[  6   2  62  13   2 -20  23  59  15  29   3  22  23 -12   8 -24  -3 -20
  -3  22   0 -15 -16  41  -2  10  -7 -99  26  11  20  -7  68   7   4 -13
  -5   6 -31  36   2 -31  -5   2  12   7 -33   5  -9  -6]
Q574:R
[ 17   4  -4  -9  16   4   3  -3 -16   1  17  13  13  -9  11 -26 -41  83
   4  50  27 -15   2  20  -5  10 -12  10   7   2  27 -11 -19  -9   0  28
  19  -9  27  15  12 -14 -27   3 -21  25   6 -19  18  18]
Q330:U
[  8  11   9 -11  11  12   4 -25 -13  17   5  13  19   1  -2 -20 -38  75
   1  43  19 -11  -2   3  -3   7 -18  18  -5   2  21  -7 -26  -9  -4  22
   9 -10  40  19  13  -5 -38   4 -18  30   8  -5  16  19]
Q330:U
[ 16   1  18  -5   8   7   4 -11 -14   5  16  17  10  -2  -9 -30 -29  45
  -3  36  21  -2  -1  15  -3   3 -16  -7 -10  -5  25 -10 -29   2  -3  13
  12   5  36  12   9 -10 -25   6 -24  23  12  -4   3  -4]
Q330:N
[  0  -7  27  13   1  -3  14   8  15   1  -1  16  16  -3  14  13 -19   8
   9  17   1 -14 -18  14 -11   7 -15 -67  26   7   7  -6  45   4   7 -12
 -16   3  11  26  -2 -25 -11  -3   7  16 -21   2   0   2]
Q574:L
[  2  11  52   0  -5 -21  12  54  -8  25  12  20  22  -4  28 -34  -3  -1
   9  20  15 -23  -1  43   4  22  -9 -88  31   6  27 -13  88  23  13   1
   1   0 -62  30   3 -22   9   4  13   7 -24  -4  14  -2]
Q574:C
[-10   3  62  11  12 -18   0  48   0  47 -17   6  25  -3   4 -30  11  11
   7  19  14 -30 -13  31  10  17   1 -67  12   2  26   1  21   1  14   6
 -11   3 -47  14  -4 -21   5  -1  43   2 -18   7 -14  -4]
Q385:Z
[  5   4  23   0  10   4   7   8   3   7  -7   7   9  -5  -3 -28 -18  37
   1  22   7  -4   4   9  -3   6  -5   4 -15  -2  12   2 -27  -6  -4   9
   9  -2  21   9   7 -11 -26  17  -5   8   3 -51   1  15]
Q330:E
[  6  10  62   5  15 -31  -7  77  10  44  -9   4  24 -15  11 -27  13  27
  -3  25  14 -34   3  33  21  27  -4 -45  26   3  24   3  30  15  23  14
  -1  -4 -71  17   2  -3  19   9  51  -8 -12  -3  20   2]
Q385:X
[  8  -3  23   6   2   4  24  35  28 -19  12  -5  24  -8  22   9 -19  -4
  -3  15 -31  -5  -7  23 -19  20   2 -42  33   1  -1  -8  80  -7  -1 -18
  -1 -10  13  25  -4 -20 -20   6   6 -11 -29   4   5   6]
Q574:C
[  8   6  33 -12   5   5  -2  -3 -22   8   4  18  -6  -6 -13 -30 -17  30
   4  28  29  -4   5  17   2   1 -31 -10 -11  -3  24   1 -21 -12  -3  13
  11  -2   4  10  13 -13 -15  12 -17  27  -1  -1  -3   2]
Q330:E
[ 16  14  18  -9  13  10   7   3 -17   7  11  14  28  -4   1 -16 -39  60
   3  47  14  -7   3  23 -13   6  -7 -18   2   1  22  -6 -14  -8   7  19
  14  -1  34  23  21 -17 -32   4 -14  18   0  -7   9  18]
Q330:U
[ -2   6  12 -11  17   8  -5 -14 -18  12  -3   9  28  -5   8 -23 -36  90
   8  47  22 -18   6  22   3   4 -13  17   7  -2  19  -1 -22   1   6  35
  12  -2  26  19   7 -11 -20   1 -12  20   7 -12  21  21]
Q330:U
[ 22   8  28 -10  17   9   9   3 -17  15  11  17  23  -1   7 -35 -45  81
   2  49  28 -17  -4  27  -6   8 -21  -4   9   7  30 -20  -9  -6   7  22
   7   4  20  30  12 -18 -31   6 -16  22  -3 -17  19  16]
Q330:U
[  4   6  53  -2  10 -13   7  55   4  16   4  16  16 -20   6 -27  -8   0
   5  30  11 -15  -4  36  -3  18  -3 -76  32   4  23  -8  63   7   3   1
   1   4 -29  43   4 -25  -9   7   8  11 -20  -5  -3   2]
Q574:R
[  9   0  35  13   1  -6  28  34  28  -1   9  11  22  -6  15  -4 -16 -12
 -15  12 -26  -4 -14  23 -14  15  -3 -77  31   4   0 -14  72  -1   4 -20
 -10   9   4  34  -3 -34 -21  -4  12   3 -35   8  -3   5]
Q574:C
[  1  10  65   0  18 -20 -10  70  -4  54  -4  -8  26 -13   8 -26  22  37
   5  16   1 -23   4  22  18  20  -5 -28  27  -3  37  10   5   7  14  33
   7  -1 -45  19  -1  -7  11   3  62 -15  -3   2  14  19]
Q385:X
[ 15  13  38  -9  12  -8   2  23  -8  12  -6  20  12 -10 -16 -40 -17  26
   7  37  15  -7   0  20   2   4  -5 -12  -7   2  24   4 -15 -14  -5  11
   7   4   4   3  16 -15 -22   7 -12  14  -4  -6  -3  10]
Q330:E
[  0  -4  48   7  12  -8  17  33  19  22   3   7  23   4  -6 -25 -19  -9
  -4  28  -2 -11 -14  22   1   4  -7 -76   6  -5  16  -3  31 -25  -4 -12
   1   3   4  23   9 -32 -14   4   7  18 -21   9 -10   8]
Q574:R
